Below are the code and all the weights of a small trained network. Each question names an input and a target symbol and asks about switching units off, where a switched-off unit gives its printed mean instead of its output.

import numpy as np


def w(rows, s, z=0):
    codes = np.array(rows[::2]) - 128.0
    scale = np.full(codes.shape[1], s)
    scale[-1] = z or s
    return codes * scale


def f(y):
    return np.maximum(y, 0)


def softmax(a):
    e = np.exp(a - a.max(-1, keepdims=True))
    return e / e.sum(-1, keepdims=True)


def log_softmax(a):
    a = a - a.max(-1, keepdims=True)
    return a - np.log(np.exp(a).sum(-1, keepdims=True))


def net(x, mask):
    ids = ['ΔΨΩαθμξ'.index(c) for c in x.split()]
    T = len(ids)
    res = E[ids] + P[:T]
    u = 0
    for l in range(2):
        q, k, v = (res @ M[l].T for M in (Q, K, V))
        z = softmax(np.where(np.tri(T) > 0, q @ k.T / 2**0.5, -1e9)) @ v
        res = res + np.where(mask[u], z, O[l][:, -1]) @ O[l][:, :-1]
        u += 1
        y = f(res @ A[l][:, :-1].T + A[l][:, -1])
        res = res + np.where(mask[u : u + 12], y, B[l][:, -1]) @ B[l][:, :-1]
        u += 12
    return log_softmax(res[-1] @ U[:, :-1].T + U[:, -1])


Q, K, V, O, A, B = {}, {}, {}, {}, {}, {}
E = w([
[132,254,119,48],'Δ',
[203,86,104,86],'Ψ',
[87,113,85,82],'Ω',
[156,113,244,186],'α',
[85,121,87,63],'θ',
[71,126,43,203],'μ',
[110,118,126,224],'ξ',
],0.014)
P = w([
[2,130,79,91],'0',
[80,134,55,101],'1',
[99,127,80,126],'2',
[131,133,79,133],'3',
[172,149,65,160],'4',
[156,126,113,130],'5',
[185,157,84,167],'6',
[156,139,123,127],'7',
[172,129,135,140],'8',
[148,77,200,101],'9',
[160,74,205,122],'10',
],0.0085)
Q[0] = w([
[156,91,96,224],'L0H0',
[2,247,213,210],'L0H0',
],0.0066)
K[0] = w([
[140,90,143,152],'L0H0',
[113,169,255,93],'L0H0',
],0.0079)
V[0] = w([
[31,2,250,61],'L0H0',
[158,32,157,227],'L0H0',
],0.0079)
O[0] = w([
[116,250,38,126,84],'L0H0',
[72,98,195,1,6],'L0H0',
],0.0087,0.0024)
A[0] = w([
[170,170,208,120,183],'L0N0',
[123,197,49,43,133],'L0N1',
[63,73,105,174,88],'L0N2',
[2,85,128,239,254],'L0N3',
[194,223,233,132,41],'L0N4',
[54,101,27,76,105],'L0N5',
[52,90,108,83,80],'L0N6',
[62,27,81,116,152],'L0N7',
[174,225,169,98,154],'L0N8',
[24,61,188,138,134],'L0N9',
[138,85,88,28,215],'L0N10',
[182,237,134,203,184],'L0N11',
],0.0091,0.0031)
B[0] = w([
[130,91,72,45,212],'L0N0',
[185,105,238,71,194],'L0N1',
[143,146,77,219,168],'L0N2',
[213,94,235,28,252],'L0N3',
[43,135,13,163,216],'L0N4',
[95,237,6,178,192],'L0N5',
[151,162,118,175,147],'L0N6',
[66,152,144,190,190],'L0N7',
[104,36,154,218,198],'L0N8',
[120,177,108,145,178],'L0N9',
[201,158,164,151,174],'L0N10',
[68,95,167,38,254],'L0N11',
],0.011,0.0063)
Q[1] = w([
[95,32,191,206],'L1H0',
[177,81,254,216],'L1H0',
],0.0055)
K[1] = w([
[197,61,38,65],'L1H0',
[232,99,3,176],'L1H0',
],0.0053)
V[1] = w([
[72,141,190,245],'L1H0',
[236,214,135,128],'L1H0',
],0.011)
O[1] = w([
[116,169,254,197,2],'L1H0',
[199,98,190,32,126],'L1H0',
],0.0068,0.0036)
A[1] = w([
[100,153,184,159,80],'L1N0',
[158,103,246,87,210],'L1N1',
[143,115,204,38,122],'L1N2',
[102,110,122,106,206],'L1N3',
[130,70,94,138,63],'L1N4',
[88,170,109,115,213],'L1N5',
[184,151,94,172,33],'L1N6',
[136,94,206,62,253],'L1N7',
[180,129,222,79,35],'L1N8',
[28,141,97,101,119],'L1N9',
[94,89,131,135,7],'L1N10',
[129,122,125,123,44],'L1N11',
],0.012,0.0041)
B[1] = w([
[171,145,139,129,140],'L1N0',
[60,151,6,204,241],'L1N1',
[114,193,56,199,230],'L1N2',
[100,103,138,182,190],'L1N3',
[108,172,144,133,164],'L1N4',
[69,102,87,67,180],'L1N5',
[82,107,213,174,146],'L1N6',
[102,159,228,26,251],'L1N7',
[236,19,209,91,207],'L1N8',
[215,117,165,160,219],'L1N9',
[185,155,75,117,152],'L1N10',
[115,119,127,116,128],'L1N11',
],0.016,0.011)
U = w([
[2,155,96,150,213],'Δ',
[76,39,228,68,244],'Ψ',
[81,43,18,182,247],'Ω',
[120,159,137,157,26],'α',
[120,156,161,175,2],'θ',
[117,136,81,114,88],'μ',
[97,113,79,101,14],'ξ',
],0.0073,0.0024)

Each question gives the input, a string of symbols that net reads in full, and the target symbol t.
The units are the heads (2 rows each of Q, K, V and O) and the neurons (one row each of A and B). Each row of codes is followed by its name. A weight is (code - 128) times the scale printed after its matrix; where a second scale follows, it is the last column's (O, A, B and U).
mask holds one flag per unit, layer by layer, with each layer's heads first. A switched-off unit (its flag False) gives its mean, the last column of its rows in O or B, instead of its output. The means were averaged over made-up inputs and are rounded, as every weight is.
A unit's drop is (log p(t) with every unit on - log p(t) with that unit switched off) / (log p(t) with every unit on - log p(t) with every unit switched off).
The circuit of an input: a set's keep is (log p(t) with only the set's units on - log p(t) with every unit switched off) / (log p(t) with every unit on - log p(t) with every unit switched off). Starting from the 12 units with the biggest drops (on a tie, the unit counted first), units are removed one at a time, each time the one whose removal leaves the highest keep (on an exact tie, the one counted first), for as long as the keep stays at least 0.8.
circuit, biggest first: the units of the circuit, biggest drop first
k most important neurons: the k neurons with the biggest drops, biggest first
k most important neurons of layer l: the k neurons of layer l with the biggest drops, biggest first
input α α α Δ Δ Ψ Δ, target Ω: circuit, biggest first	[L1N7; L0N8]
input ξ Δ α, target Δ: 2 most important neurons	[L1N1; L1N2]
input α Ω α α Δ α Δ α α, target Ω: 2 most important neurons	[L0N4; L1N7]
input μ α α ξ μ Δ, target Δ: circuit, biggest first	[L0N1; L1N1; L1N7]
input Δ μ Ω μ α Δ α, target Ψ: circuit, biggest first	[L1N1; L0N4]
input α α Ω, target Δ: circuit, biggest first	[L1N8]
input μ ξ μ, target θ: circuit, biggest first	[L1H0; L0N7; L1N1; L1N0]
input Δ Δ θ Ψ, target Ψ: 2 most important neurons of layer 0	[L0N4; L0N0]
input α α α α Δ Ω ξ, target Δ: circuit, biggest first	[L1N1; L1N7; L0N3; L0N11]
input μ Ω Ω, target θ: 2 most important neurons of layer 1	[L1N8; L1N1]
input Ω μ θ Ω α α Ψ Δ Δ α Δ, target Ω: 3 most important neurons of layer 0	[L0N3; L0N4; L0N0]
input α α α θ, target Δ: 3 most important neurons of layer 1	[L1N8; L1N5; L1N6]
input μ Ω θ, target θ: 2 most important neurons	[L0N11; L1N8]
input θ Δ α θ α, target Ψ: 3 most important neurons	[L1N1; L0N4; L1N2]
input Δ Ψ μ Δ, target Ψ: 2 most important neurons of layer 0	[L0N3; L0N5]
input μ Δ Δ μ α α α α α, target Ω: circuit, biggest first	[L1N7; L0N4]
input α Δ Δ, target Ψ: circuit, biggest first	[L1N1]
input ξ α Ω μ Ω Ψ θ α α α Δ, target Δ: 2 most important neurons of layer 0	[L0N1; L0N11]
input Ω Ω Ω, target μ: 2 most important neurons	[L1N2; L0N1]
input α α α μ ξ α θ α ξ, target Δ: 2 most important neurons of layer 0	[L0N1; L0N10]
input μ Ω ξ Δ μ α, target Δ: 2 most important neurons of layer 0	[L0N5; L0N4]
input Ω α Ω α Ψ, target Ψ: 2 most important neurons of layer 1	[L1N8; L1N7]
input μ μ μ, target θ: 4 most important neurons of layer 1	[L1N1; L1N8; L1N0; L1N5]
input α α α Ω, target Δ: most important neuron of layer 1	[L1N8]
